Below is a small trained network, with its code and all its weights. Each question gives an input and a class and asks what happens when units are switched off, that is, made to give their printed mean instead of their output.

import numpy as np


def w(rows, s, z=0):
    codes = np.array(rows[::2]) - 128.0
    scale = np.full(codes.shape[1], s)
    scale[-1] = z or s
    return codes * scale


def f(y):
    return y / 2 * (1 + np.tanh(0.7978845608 * (y + 0.044715 * y**3)))


def log_softmax(a):
    a = a - a.max(-1, keepdims=True)
    return a - np.log(np.exp(a).sum(-1, keepdims=True))


def net(x, mask):
    res = np.array(x, float).reshape(1, 5) / 4 @ E
    y = f(res @ A[0][:, :-1].T + A[0][:, -1])
    res = res + np.where(mask, y, B[0][:, -1]) @ B[0][:, :-1]
    return log_softmax(res[-1] @ U[:, :-1].T + U[:, -1])


A, B = {}, {}
E = w([
[121,111,140,152,160,40,155,75],'x0',
[91,155,115,122,65,32,163,254],'x1',
[172,146,171,80,191,85,60,179],'x2',
[128,153,104,117,111,197,100,164],'x3',
[116,75,77,31,200,122,172,132],'x4',
],0.0084)
A[0] = w([
[213,122,184,103,170,101,42,176,114],'N0',
[129,159,91,56,162,213,116,165,194],'N1',
[116,127,119,164,87,57,129,206,75],'N2',
[158,77,112,60,184,91,163,82,189],'N3',
[176,101,183,130,105,229,96,79,205],'N4',
[81,179,121,106,64,87,148,179,117],'N5',
[110,140,91,107,48,187,85,155,179],'N6',
[139,149,201,68,168,100,50,167,89],'N7',
[169,195,254,210,50,108,60,92,73],'N8',
[186,97,171,112,60,74,158,156,104],'N9',
[71,186,95,136,142,93,197,231,107],'N10',
[133,91,85,65,180,115,175,136,126],'N11',
[82,110,69,151,121,64,152,82,205],'N12',
[154,112,146,169,178,155,146,136,4],'N13',
[135,138,134,138,199,75,49,149,90],'N14',
],0.0083,0.0025)
B[0] = w([
[118,61,89,210,56,107,207,57,219],'N0',
[134,162,39,151,74,74,77,174,233],'N1',
[220,168,106,151,174,169,115,123,212],'N2',
[99,162,53,90,160,70,80,75,244],'N3',
[174,145,96,205,165,101,89,77,254],'N4',
[235,77,105,184,188,131,62,67,214],'N5',
[106,184,94,165,49,119,162,118,212],'N6',
[135,58,141,176,39,114,200,75,209],'N7',
[159,164,173,35,10,80,23,144,237],'N8',
[113,127,53,116,214,102,136,116,166],'N9',
[155,72,131,152,165,169,11,41,240],'N10',
[67,182,158,2,128,97,71,116,218],'N11',
[49,123,49,144,72,110,173,81,202],'N12',
[171,96,140,94,185,194,114,128,125],'N13',
[89,89,119,186,80,100,248,72,179],'N14',
],0.0065,0.0066)
U = w([
[125,149,157,47,85,87,71,132,181],'0',
[132,56,113,174,79,172,213,94,185],'1',
[185,97,143,157,195,165,97,86,6],'2',
[115,150,115,138,102,116,149,123,213],'3',
[138,147,116,129,107,113,155,123,132],'4',
[85,135,254,101,143,163,175,189,63],'5',
],0.0091,0.0018)

Each question gives the input, the list of numbers given to net, and the class t.
The units are the neurons (one row each of A and B). Each row of codes is followed by its name. A weight is (code - 128) times the scale printed after its matrix; where a second scale follows, it is the last column's (A, B and U).
mask holds one flag per neuron, in row order. A switched-off neuron (its flag False) gives its mean, the last column of its row in B, instead of its output. The means were averaged over made-up inputs and are rounded, as every weight is.
A unit's drop is (log p(t) with every unit on - log p(t) with that unit switched off) / (log p(t) with every unit on - log p(t) with every unit switched off).
The circuit of an input: a set's keep is (log p(t) with only the set's units on - log p(t) with every unit switched off) / (log p(t) with every unit on - log p(t) with every unit switched off). Starting from the 12 units with the biggest drops (on a tie, the unit counted first), units are removed one at a time, each time the one whose removal leaves the highest keep (on an exact tie, the one counted first), for as long as the keep stays at least 0.8.
units of the circuit, in order: the units of the circuit, biggest drop first
most important unit: the unit with the biggest drop
top k neurons: the k neurons with the biggest drops, biggest first
drop of u: that unit's drop, to one decimal
input [-4,-5,4,-1,8], class 0: units of the circuit, in order : (N11)
input [-1,6,2,5,4], class 2: top 4 neurons : (N10 N5 N8 N2)
input [2,7,5,7,0], class 2: units of the circuit, in order : (N10 N5)
input [-2,-3,6,-3,4], class 1: units of the circuit, in order : (N0 N7)
input [-6,6,4,-4,-5], class 2: top 3 neurons : (N5 N2 N10)
input [-5,-7,3,8,6], class 4: units of the circuit, in order : (N1 N10)
input [-1,-2,7,-6,-6], class 1: units of the circuit, in order : (N0 N7)
input [6,-3,6,-4,3], class 1: units of the circuit, in order : (N14 N0)
input [-2,4,0,0,3], class 2: top 2 neurons : (N8 N10)
input [5,-5,8,5,-4], class 1: units of the circuit, in order : (N0 N14)
input [-8,-6,0,-2,8], class 0: units of the circuit, in order : (N11 N1)
input [7,-1,8,1,-7], class 1: top 3 neurons : (N0 N14 N7)
input [1,5,0,3,4], class 2: top 3 neurons : (N10 N8 N5)
input [-5,-1,-5,1,7], class 0: units of the circuit, in order : (N11 N0)
input [7,7,-5,-6,6], class 2: top 2 neurons : (N10 N5)
input [-3,6,-3,4,-2], class 2: top 2 neurons : (N5 N10)
input [-6,-4,-3,-8,8], class 0: units of the circuit, in order : (N11 N3)
input [-1,8,-6,5,-4], class 2: top 2 neurons : (N5 N10)
input [3,7,-4,-1,-5], class 2: most important unit : N5
input [-7,5,-4,8,-8], class 0: top 2 neurons : (N8 N0)
input [4,-1,-5,-6,8], class 0: top 2 neurons : (N11 N3)
input [5,-5,7,7,6], class 1: drop of N14 : 0.5
input [5,-3,6,4,4], class 1: drop of N7 : 0.3
input [2,3,7,7,1], class 1: drop of N7 : 0.1
input [-5,6,4,-1,1], class 2: drop of N3 : 0.0
